Below are the code and all the weights of a small trained network. Each question names an input and a class and asks about switching units off, where a switched-off unit gives its printed mean instead of its output.

import numpy as np


def w(rows, s, z=0):
    codes = np.array(rows[::2]) - 128.0
    scale = np.full(codes.shape[1], s)
    scale[-1] = z or s
    return codes * scale


def norm(h):
    return h / np.sqrt((h * h).mean(-1, keepdims=True) + 1e-5)


def f(y):
    return y / 2 * (1 + np.tanh(0.7978845608 * (y + 0.044715 * y**3)))


def log_softmax(a):
    a = a - a.max(-1, keepdims=True)
    return a - np.log(np.exp(a).sum(-1, keepdims=True))


def net(x, mask):
    res = np.array(x, float).reshape(1, 5) / 4 @ E
    u = 0
    for l in range(2):
        y = f(norm(res) @ A[l][:, :-1].T + A[l][:, -1])
        res = res + np.where(mask[u : u + 10], y, B[l][:, -1]) @ B[l][:, :-1]
        u += 10
    return log_softmax(norm(res)[-1] @ U[:, :-1].T + U[:, -1])


A, B = {}, {}
E = w([
[130,56,152,93,77,91],'x0',
[60,104,108,183,129,95],'x1',
[118,52,106,147,167,255],'x2',
[136,112,105,57,134,142],'x3',
[143,61,193,102,164,148],'x4',
],0.009)
A[0] = w([
[20,165,76,167,67,75,42],'L0N1',
[133,242,145,205,254,140,40],'L0N2',
[126,189,70,106,142,86,103],'L0N3',
[104,103,204,239,94,65,2],'L0N4',
[168,145,163,116,106,40,68],'L0N5',
[96,154,97,196,128,83,122],'L0N6',
[240,115,132,120,66,157,62],'L0N7',
[135,162,26,125,156,145,64],'L0N8',
[128,90,183,76,158,67,40],'L0N9',
[38,146,123,207,80,48,80],'L0N10',
],0.0088,0.0078)
B[0] = w([
[66,136,82,119,170,52,210],'L0N1',
[108,185,228,169,48,179,219],'L0N2',
[121,176,110,118,164,126,192],'L0N3',
[245,114,165,151,186,111,159],'L0N4',
[123,94,113,137,146,172,206],'L0N5',
[114,153,146,144,146,127,214],'L0N6',
[63,144,110,118,40,108,144],'L0N7',
[148,115,174,153,139,107,149],'L0N8',
[115,114,180,108,127,115,149],'L0N9',
[121,139,122,171,154,63,254],'L0N10',
],0.012,0.0034)
A[1] = w([
[255,183,152,131,107,44,95],'L1N1',
[103,63,193,38,159,66,43],'L1N2',
[75,52,175,146,113,101,50],'L1N3',
[168,87,207,42,87,117,23],'L1N4',
[126,28,126,110,118,219,189],'L1N5',
[80,88,183,58,109,97,72],'L1N6',
[155,69,162,212,143,103,113],'L1N7',
[191,191,93,48,59,129,4],'L1N8',
[109,139,81,112,62,181,162],'L1N9',
[64,101,126,138,217,136,153],'L1N10',
],0.0095,0.0037)
B[1] = w([
[94,1,112,114,213,192,185],'L1N1',
[243,197,154,163,162,141,181],'L1N2',
[175,135,143,103,181,168,154],'L1N3',
[173,208,136,121,53,31,185],'L1N4',
[120,104,37,190,92,116,254],'L1N5',
[212,190,112,178,77,104,161],'L1N6',
[100,79,150,32,138,163,167],'L1N7',
[61,142,153,38,157,147,154],'L1N8',
[88,54,192,126,147,114,157],'L1N9',
[150,116,61,127,83,139,175],'L1N10',
],0.0087,0.0075)
U = w([
[75,112,120,55,4,107,2],'0',
[64,185,65,181,169,15,123],'1',
[126,39,34,177,99,189,150],'2',
[92,218,207,190,112,206,193],'3',
[90,157,132,7,196,145,123],'4',
[243,156,149,106,77,76,187],'5',
[151,36,195,144,220,79,102],'6',
],0.02,0.0045)

Each question gives the input, the list of numbers given to net, and the class t.
The units are the neurons (one row each of A and B). Each row of codes is followed by its name. A weight is (code - 128) times the scale printed after its matrix; where a second scale follows, it is the last column's (A, B and U).
mask holds one flag per neuron, layer by layer. A switched-off neuron (its flag False) gives its mean, the last column of its row in B, instead of its output. The means were averaged over made-up inputs and are rounded, as every weight is.
A unit's drop is (log p(t) with every unit on - log p(t) with that unit switched off) / (log p(t) with every unit on - log p(t) with every unit switched off).
The circuit of an input: a set's keep is (log p(t) with only the set's units on - log p(t) with every unit switched off) / (log p(t) with every unit on - log p(t) with every unit switched off). Starting from the 12 units with the biggest drops (on a tie, the unit counted first), units are removed one at a time, each time the one whose removal leaves the highest keep (on an exact tie, the one counted first), for as long as the keep stays at least 0.8.
units of the circuit, in order: the units of the circuit, biggest drop first
unit that matters most: the unit with the biggest drop
k most important neurons: the k neurons with the biggest drops, biggest first
top k neurons in layer l: the k neurons of layer l with the biggest drops, biggest first
drop when u is switched off: that unit's drop, to one decimal
input [5,-5,-5,6,-4], class 4: top neuron in layer 1 -> L1N8
input [-7,0,-5,-2,-4], class 3: 2 most important neurons -> L0N2, L1N5
input [-8,7,3,-4,-3], class 3: 2 most important neurons -> L0N2, L1N5
input [2,5,-6,-7,1], class 6: units of the circuit, in order -> L0N4, L1N1
input [-5,1,-7,-5,5], class 6: 3 most important neurons -> L0N4, L1N1, L0N10
input [8,5,-2,-1,-2], class 6: units of the circuit, in order -> L0N4, L1N1
input [8,7,-3,3,0], class 6: top 2 neurons in layer 0 -> L0N10, L0N4
input [6,-2,-4,6,-5], class 4: top 2 neurons in layer 0 -> L0N3, L0N2
input [2,-4,0,8,-2], class 0: top 2 neurons in layer 0 -> L0N7, L0N10
input [-2,3,0,1,7], class 5: 2 most important neurons -> L1N2, L0N5
input [5,7,4,-5,-1], class 6: 4 most important neurons -> L0N4, L1N5, L1N7, L0N10
input [-6,3,-4,-7,1], class 3: 2 most important neurons -> L0N2, L1N5
input [5,5,-8,6,1], class 5: top 2 neurons in layer 0 -> L0N9, L0N5
input [4,-2,-4,-2,-1], class 6: unit that matters most -> L1N1
input [-5,1,-3,5,4], class 3: drop when L0N2 is switched off -> 0.5
input [-4,-7,-8,3,5], class 4: drop when L1N1 is switched off -> 0.2
input [-1,-2,-1,-1,1], class 3: drop when L0N2 is switched off -> 0.3
